Below is a small trained network, with its code and all its weights. Each question gives an input and a class and asks what happens when units are switched off, that is, made to give their printed mean instead of their output.

import numpy as np


def w(rows, s, z=0):
    codes = np.array(rows[::2]) - 128.0
    scale = np.full(codes.shape[1], s)
    scale[-1] = z or s
    return codes * scale


def f(y):
    return np.maximum(y, 0)


def log_softmax(a):
    a = a - a.max(-1, keepdims=True)
    return a - np.log(np.exp(a).sum(-1, keepdims=True))


def net(x, mask):
    res = np.array(x, float).reshape(1, 7) / 4 @ E
    y = f(res @ A[0][:, :-1].T + A[0][:, -1])
    res = res + np.where(mask, y, B[0][:, -1]) @ B[0][:, :-1]
    return log_softmax(res[-1] @ U[:, :-1].T + U[:, -1])


A, B = {}, {}
E = w([
[115,72,143,57,107,122,126,79,173,149,132,23],'x0',
[155,146,135,2,145,56,139,23,177,87,188,156],'x1',
[240,129,142,111,61,189,95,183,216,88,115,106],'x2',
[184,110,115,101,106,172,216,153,161,162,234,86],'x3',
[122,136,82,138,186,159,51,115,35,245,136,43],'x4',
[182,214,113,182,203,157,200,104,88,222,213,219],'x5',
[201,106,160,161,120,87,182,232,137,114,138,100],'x6',
],0.0099)
A[0] = w([
[120,98,153,142,69,122,151,131,185,81,100,133,47],'N0',
[105,146,115,151,141,105,87,128,131,124,79,152,12],'N1',
[89,123,140,86,129,85,69,66,123,87,91,122,193],'N2',
[103,72,127,72,121,118,108,110,131,153,138,6,219],'N3',
[208,123,141,93,100,113,143,158,191,103,156,98,3],'N4',
[108,115,120,121,120,70,149,149,117,114,119,127,25],'N5',
[113,139,145,107,120,119,131,135,169,111,114,171,97],'N6',
[141,117,110,181,124,165,79,169,111,150,91,89,176],'N7',
[153,125,134,84,130,111,146,96,163,90,135,144,29],'N8',
[151,130,110,121,143,126,126,81,99,166,157,132,143],'N9',
[152,88,146,143,96,155,188,151,173,97,135,116,163],'N10',
],0.016,0.0034)
B[0] = w([
[176,166,103,175,195,81,137,133,73,154,102,104,210],'N0',
[183,76,175,111,77,118,152,162,131,68,177,66,177],'N1',
[108,82,216,11,45,211,150,94,158,100,113,203,230],'N2',
[120,34,228,2,20,133,107,38,176,27,57,103,252],'N3',
[88,119,170,34,70,173,125,39,120,47,105,213,224],'N4',
[114,82,110,166,148,131,124,125,52,157,107,132,155],'N5',
[100,98,117,169,113,140,157,82,143,111,105,28,171],'N6',
[86,43,165,71,95,102,132,93,45,35,39,135,226],'N7',
[136,73,152,89,105,186,112,145,170,100,85,87,186],'N8',
[137,158,75,109,175,123,82,125,59,168,126,193,178],'N9',
[100,107,101,157,134,100,113,168,46,97,80,98,207],'N10',
],0.0086,0.024)
U = w([
[125,114,122,192,157,96,132,162,69,132,126,127,168],'0',
[146,187,107,86,152,170,122,96,122,224,216,157,15],'1',
[163,115,128,198,63,152,103,164,245,96,159,52,32],'2',
[122,87,172,94,36,156,132,142,114,54,101,138,191],'3',
[119,133,128,158,79,133,65,236,254,187,177,41,2],'4',
],0.0093,0.0038)

Each question gives the input, the list of numbers given to net, and the class t.
The units are the neurons (one row each of A and B). Each row of codes is followed by its name. A weight is (code - 128) times the scale printed after its matrix; where a second scale follows, it is the last column's (A, B and U).
mask holds one flag per neuron, in row order. A switched-off neuron (its flag False) gives its mean, the last column of its row in B, instead of its output. The means were averaged over made-up inputs and are rounded, as every weight is.
A unit's drop is (log p(t) with every unit on - log p(t) with that unit switched off) / (log p(t) with every unit on - log p(t) with every unit switched off).
The circuit of an input: a set's keep is (log p(t) with only the set's units on - log p(t) with every unit switched off) / (log p(t) with every unit on - log p(t) with every unit switched off). Starting from all 11 units, units are removed one at a time, each time the one whose removal leaves the highest keep (on an exact tie, the one counted first), for as long as the keep stays at least 0.8.
units of the circuit, in order: the units of the circuit, biggest drop first
most important unit: the unit with the biggest drop
k most important neurons: the k neurons with the biggest drops, biggest first
drop of u: that unit's drop, to one decimal
input [-1,0,1,5,-3,4,-5], class 1: units of the circuit, in order => N3, N7, N2
input [-1,4,5,-4,4,3,1], class 1: most important unit => N3
input [6,1,-4,8,5,7,4], class 1: units of the circuit, in order => N9, N7
input [4,-6,-5,3,1,7,3], class 0: units of the circuit, in order => N3, N2
input [3,-1,-3,-5,6,5,1], class 0: 3 most important neurons => N3, N2, N4
input [4,-4,-6,1,-5,5,-2], class 1: 3 most important neurons => N3, N7, N10
input [-4,-5,2,0,4,8,8], class 0: 2 most important neurons => N3, N2
input [-2,-1,-1,0,2,3,-1], class 1: drop of N7 => 0.1
input [6,-3,-1,-3,-1,5,2], class 0: units of the circuit, in order => N3, N2
input [-8,4,-8,2,3,1,0], class 1: drop of N7 => 0.1
input [-5,-3,2,-1,6,7,5], class 0: 2 most important neurons => N3, N2
input [1,5,2,-2,4,4,3], class 1: 2 most important neurons => N3, N7
